Below are the code and all the weights of a small trained network. Each question names an input and a class and asks about switching units off, where a switched-off unit gives its printed mean instead of its output.

import numpy as np


def w(rows, s, z=0):
    codes = np.array(rows[::2]) - 128.0
    scale = np.full(codes.shape[1], s)
    scale[-1] = z or s
    return codes * scale


def f(y):
    return np.maximum(y, 0)


def log_softmax(a):
    a = a - a.max(-1, keepdims=True)
    return a - np.log(np.exp(a).sum(-1, keepdims=True))


def net(x, mask):
    res = np.array(x, float).reshape(1, 5) / 4 @ E
    y = f(res @ A[0][:, :-1].T + A[0][:, -1])
    res = res + np.where(mask, y, B[0][:, -1]) @ B[0][:, :-1]
    return log_softmax(res[-1] @ U[:, :-1].T + U[:, -1])


A, B = {}, {}
E = w([
[154,115,175,117],'x0',
[103,175,149,124],'x1',
[229,142,74,201],'x2',
[122,107,124,245],'x3',
[80,185,71,109],'x4',
],0.011)
A[0] = w([
[143,104,145,172,186],'n1',
[55,248,146,112,208],'n2',
[180,85,141,131,130],'n3',
[54,49,81,157,224],'n4',
[111,63,134,122,36],'n5',
[129,226,89,124,229],'n6',
[63,143,129,155,243],'n7',
[102,180,120,119,249],'n8',
[73,110,95,163,166],'n9',
[49,29,118,126,184],'n10',
[173,128,152,65,242],'n11',
[133,113,196,126,143],'n12',
[195,126,140,121,215],'n13',
[64,72,188,85,234],'n14',
[119,176,76,152,154],'n15',
[100,152,144,54,253],'n16',
[160,124,216,142,192],'n17',
],0.013,0.0037)
B[0] = w([
[169,108,59,118,180],'n1',
[65,128,211,129,233],'n2',
[128,64,89,136,172],'n3',
[164,213,70,61,188],'n4',
[174,129,92,107,147],'n5',
[54,156,183,157,206],'n6',
[104,200,162,81,188],'n7',
[52,139,175,130,190],'n8',
[108,202,96,91,167],'n9',
[201,166,87,58,198],'n10',
[156,7,163,142,202],'n11',
[210,93,150,133,178],'n12',
[54,32,116,135,183],'n13',
[181,172,141,93,245],'n14',
[106,189,123,193,179],'n15',
[88,81,208,95,235],'n16',
[254,74,128,176,195],'n17',
],0.0092,0.012)
U = w([
[113,192,136,192,200],'0',
[182,114,205,98,43],'1',
[199,41,73,148,148],'2',
[118,60,133,67,87],'3',
[165,126,25,6,250],'4',
[75,148,156,77,100],'5',
],0.012,0.0021)

Each question gives the input, the list of numbers given to net, and the class t.
The units are the neurons (one row each of A and B). Each row of codes is followed by its name. A weight is (code - 128) times the scale printed after its matrix; where a second scale follows, it is the last column's (A, B and U).
mask holds one flag per neuron, in row order. A switched-off neuron (its flag False) gives its mean, the last column of its row in B, instead of its output. The means were averaged over made-up inputs and are rounded, as every weight is.
A unit's drop is (log p(t) with every unit on - log p(t) with that unit switched off) / (log p(t) with every unit on - log p(t) with every unit switched off).
The circuit of an input: a set's keep is (log p(t) with only the set's units on - log p(t) with every unit switched off) / (log p(t) with every unit on - log p(t) with every unit switched off). Starting from the 12 units with the biggest drops (on a tie, the unit counted first), units are removed one at a time, each time the one whose removal leaves the highest keep (on an exact tie, the one counted first), for as long as the keep stays at least 0.8.
circuit, biggest first: the units of the circuit, biggest drop first
top k neurons: the k neurons with the biggest drops, biggest first
drop when u is switched off: that unit's drop, to one decimal
input [-5,4,6,-4,6], class 0: circuit, biggest first -> n15
input [6,4,1,-7,5], class 5: top 2 neurons -> n17, n6
input [-8,8,7,-3,-6], class 0: circuit, biggest first -> n6, n15, n16
input [-1,4,0,3,-2], class 0: circuit, biggest first -> n11, n16
input [-1,5,-6,-4,-1], class 1: circuit, biggest first -> n14, n11
input [3,1,-7,6,-8], class 2: circuit, biggest first -> n17, n2
input [-6,0,-8,2,-3], class 4: circuit, biggest first -> n10, n4
input [-2,-5,8,-6,3], class 3: top 2 neurons -> n17, n6
input [-6,-6,5,8,4], class 0: top 2 neurons -> n15, n10
input [4,-8,-7,3,8], class 4: top 3 neurons -> n10, n4, n6
input [-6,-1,1,5,-1], class 4: top 2 neurons -> n4, n2
input [4,4,5,-3,1], class 2: drop when n1 is switched off -> -0.2
input [8,7,6,-3,6], class 5: drop when n17 is switched off -> 0.2
input [-7,-6,-2,3,3], class 4: circuit, biggest first -> n4
input [-2,-2,1,-1,-8], class 2: drop when n3 is switched off -> 0.0
